Below is a small trained network, with its code and all its weights. Each question gives an input and a target symbol and asks what happens when units are switched off, that is, made to give their printed mean instead of their output.

import numpy as np


def w(rows, s, z=0):
    codes = np.array(rows[::2]) - 128.0
    scale = np.full(codes.shape[1], s)
    scale[-1] = z or s
    return codes * scale


def norm(h):
    return h / np.sqrt((h * h).mean(-1, keepdims=True) + 1e-5)


def f(y):
    return np.maximum(y, 0)


def softmax(a):
    e = np.exp(a - a.max(-1, keepdims=True))
    return e / e.sum(-1, keepdims=True)


def log_softmax(a):
    a = a - a.max(-1, keepdims=True)
    return a - np.log(np.exp(a).sum(-1, keepdims=True))


def net(x, mask):
    ids = ['ΔΣΦεηθλπτψ'.index(c) for c in x.split()]
    T = len(ids)
    res = E[ids] + P[:T]
    u = 0
    for l in range(2):
        r = norm(res)
        for j in range(3):
            rows = slice(2 * j, 2 * j + 2)
            q, k, v = (r @ M[l][rows].T for M in (Q, K, V))
            z = softmax(np.where(np.tri(T) > 0, q @ k.T / 2**0.5, -1e9)) @ v
            o = O[l][rows]
            res = res + np.where(mask[u + j], z, o[:, -1]) @ o[:, :-1]
        u += 3
        y = f(norm(res) @ A[l][:, :-1].T + A[l][:, -1])
        res = res + np.where(mask[u : u + 8], y, B[l][:, -1]) @ B[l][:, :-1]
        u += 8
    return log_softmax(norm(res)[-1] @ U[:, :-1].T + U[:, -1])


Q, K, V, O, A, B = {}, {}, {}, {}, {}, {}
E = w([
[111,120,207],'Δ',
[124,117,101],'Σ',
[169,176,92],'Φ',
[112,123,211],'ε',
[135,84,191],'η',
[102,2,62],'θ',
[60,122,143],'λ',
[137,98,163],'π',
[137,75,126],'τ',
[172,175,85],'ψ',
],0.0094)
P = w([
[160,189,212],'0',
[63,168,27],'1',
[43,205,93],'2',
[61,150,5],'3',
[69,150,8],'4',
[69,152,14],'5',
],0.0029)
Q[0] = w([
[105,80,128],'0.h1',
[43,1,204],'0.h1',
[165,118,61],'0.h2',
[153,252,60],'0.h2',
[116,217,171],'0.h3',
[158,38,223],'0.h3',
],0.0095)
K[0] = w([
[157,149,199],'0.h1',
[243,127,179],'0.h1',
[67,115,84],'0.h2',
[34,220,128],'0.h2',
[112,59,91],'0.h3',
[245,92,176],'0.h3',
],0.011)
V[0] = w([
[144,213,177],'0.h1',
[185,88,124],'0.h1',
[249,65,192],'0.h2',
[40,94,154],'0.h2',
[191,15,185],'0.h3',
[2,115,139],'0.h3',
],0.004)
O[0] = w([
[141,160,1,116],'0.h1',
[18,177,105,149],'0.h1',
[65,78,23,168],'0.h2',
[154,92,95,254],'0.h2',
[66,169,92,218],'0.h3',
[178,161,241,253],'0.h3',
],0.0041,0.0014)
A[0] = w([
[112,145,163,216],'0.n1',
[118,149,91,81],'0.n2',
[36,155,104,150],'0.n3',
[73,128,58,116],'0.n4',
[123,254,124,4],'0.n5',
[184,183,155,112],'0.n6',
[127,71,177,202],'0.n7',
[76,231,145,124],'0.n8',
],0.0072,0.002)
B[0] = w([
[141,94,68,190],'0.n1',
[180,86,147,145],'0.n2',
[176,112,110,253],'0.n3',
[102,172,155,249],'0.n4',
[179,66,2,151],'0.n5',
[116,173,111,154],'0.n6',
[56,155,60,232],'0.n7',
[171,90,88,198],'0.n8',
],0.0059,0.0035)
Q[1] = w([
[21,48,134],'1.h1',
[48,60,131],'1.h1',
[1,100,60],'1.h2',
[137,111,58],'1.h2',
[213,145,116],'1.h3',
[180,114,30],'1.h3',
],0.0097)
K[1] = w([
[39,14,241],'1.h1',
[32,9,199],'1.h1',
[65,187,232],'1.h2',
[60,117,137],'1.h2',
[227,109,2],'1.h3',
[138,41,84],'1.h3',
],0.0076)
V[1] = w([
[139,229,38],'1.h1',
[154,63,213],'1.h1',
[2,176,163],'1.h2',
[149,48,40],'1.h2',
[91,144,183],'1.h3',
[162,130,91],'1.h3',
],0.0053)
O[1] = w([
[118,182,234,173],'1.h1',
[41,11,3,28],'1.h1',
[68,147,180,252],'1.h2',
[139,183,68,210],'1.h2',
[106,37,16,88],'1.h3',
[60,124,174,137],'1.h3',
],0.0046,0.0036)
A[1] = w([
[129,141,170,151],'1.n1',
[109,175,178,2],'1.n2',
[99,118,152,163],'1.n3',
[179,191,116,78],'1.n4',
[121,112,186,125],'1.n5',
[128,78,61,200],'1.n6',
[255,139,78,173],'1.n7',
[95,41,147,195],'1.n8',
],0.0099,0.0017)
B[1] = w([
[88,73,118,195],'1.n1',
[101,119,129,238],'1.n2',
[153,129,78,204],'1.n3',
[199,148,147,236],'1.n4',
[172,62,150,174],'1.n5',
[143,42,122,243],'1.n6',
[135,133,2,208],'1.n7',
[171,190,135,254],'1.n8',
],0.0064,0.0032)
U = w([
[109,71,174,199],'Δ',
[212,146,78,114],'Σ',
[204,147,76,67],'Φ',
[111,49,219,193],'ε',
[133,161,138,50],'η',
[114,30,30,93],'θ',
[249,31,177,102],'λ',
[181,169,246,221],'π',
[15,167,98,171],'τ',
[172,129,108,6],'ψ',
],0.012,0.0021)

Each question gives the input, a string of symbols that net reads in full, and the target symbol t.
The units are the heads (2 rows each of Q, K, V and O) and the neurons (one row each of A and B). Each row of codes is followed by its name. A weight is (code - 128) times the scale printed after its matrix; where a second scale follows, it is the last column's (O, A, B and U).
mask holds one flag per unit, layer by layer, with each layer's heads first. A switched-off unit (its flag False) gives its mean, the last column of its rows in O or B, instead of its output. The means were averaged over made-up inputs and are rounded, as every weight is.
A unit's drop is (log p(t) with every unit on - log p(t) with that unit switched off) / (log p(t) with every unit on - log p(t) with every unit switched off).
The circuit of an input: a set's keep is (log p(t) with only the set's units on - log p(t) with every unit switched off) / (log p(t) with every unit on - log p(t) with every unit switched off). Starting from the 12 units with the biggest drops (on a tie, the unit counted first), units are removed one at a time, each time the one whose removal leaves the highest keep (on an exact tie, the one counted first), for as long as the keep stays at least 0.8.
units of the circuit, in order: the units of the circuit, biggest drop first
k most important neurons: the k neurons with the biggest drops, biggest first
top k neurons in layer l: the k neurons of layer l with the biggest drops, biggest first
heads that matter: for each layer, one digit per head in row order, 1 if its drop is at least 0.15 and else 0, layers parted by /
input θ θ τ θ λ λ, target θ: units of the circuit, in order	[0.h1, 1.h1, 0.n3]
input η θ τ, target π: units of the circuit, in order	[1.n7, 0.n1]
input Σ ψ ε, target Σ: top 2 neurons in layer 0	[0.n8, 0.n4]
input ε λ θ τ λ, target ε: top 2 neurons in layer 0	[0.n7, 0.n3]
input θ θ ψ Δ τ Δ, target θ: units of the circuit, in order	[1.h1]
input ε θ τ, target ε: units of the circuit, in order	[0.n7, 1.h2]
input ε η Δ, target ε: 2 most important neurons	[0.n6, 0.n7]
input π τ θ π, target π: heads that matter	000 / 000
input λ Σ ε, target λ: 2 most important neurons	[0.n6, 0.n4]
input θ θ Δ, target θ: units of the circuit, in order	[1.h3, 1.h1]
input θ τ λ λ η, target θ: heads that matter	100 / 101
input θ τ π, target θ: units of the circuit, in order	[1.h1, 0.h1]
input τ Σ Δ, target τ: heads that matter	010 / 000
input ε ε τ π, target ε: units of the circuit, in order	[1.h2]
input θ ψ τ ε λ, target θ: heads that matter	100 / 100
input Σ Σ λ, target Σ: heads that matter	000 / 010
input π Δ τ, target π: top 2 neurons in layer 0	[0.n4, 0.n3]
input π Σ θ π, target π: top 2 neurons in layer 0	[0.n8, 0.n3]
input λ τ τ ψ ε, target λ: top 3 neurons in layer 0	[0.n4, 0.n7, 0.n6]
input θ θ τ, target θ: units of the circuit, in order	[1.h1]
input ε λ θ θ τ Δ, target ε: 3 most important neurons	[0.n7, 0.n6, 1.n5]
input ε Σ ε τ, target ε: 4 most important neurons	[0.n6, 0.n7, 0.n3, 0.n1]
input ε η π Σ ε, target ε: 3 most important neurons	[0.n6, 0.n7, 1.n5]
input λ Φ Φ θ ε Δ, target λ: 3 most important neurons	[1.n5, 0.n4, 0.n7]
input Σ θ Σ ψ π λ, target Σ: heads that matter	010 / 010
input λ ψ η Φ τ, target λ: 4 most important neurons	[0.n7, 0.n6, 1.n8, 1.n7]
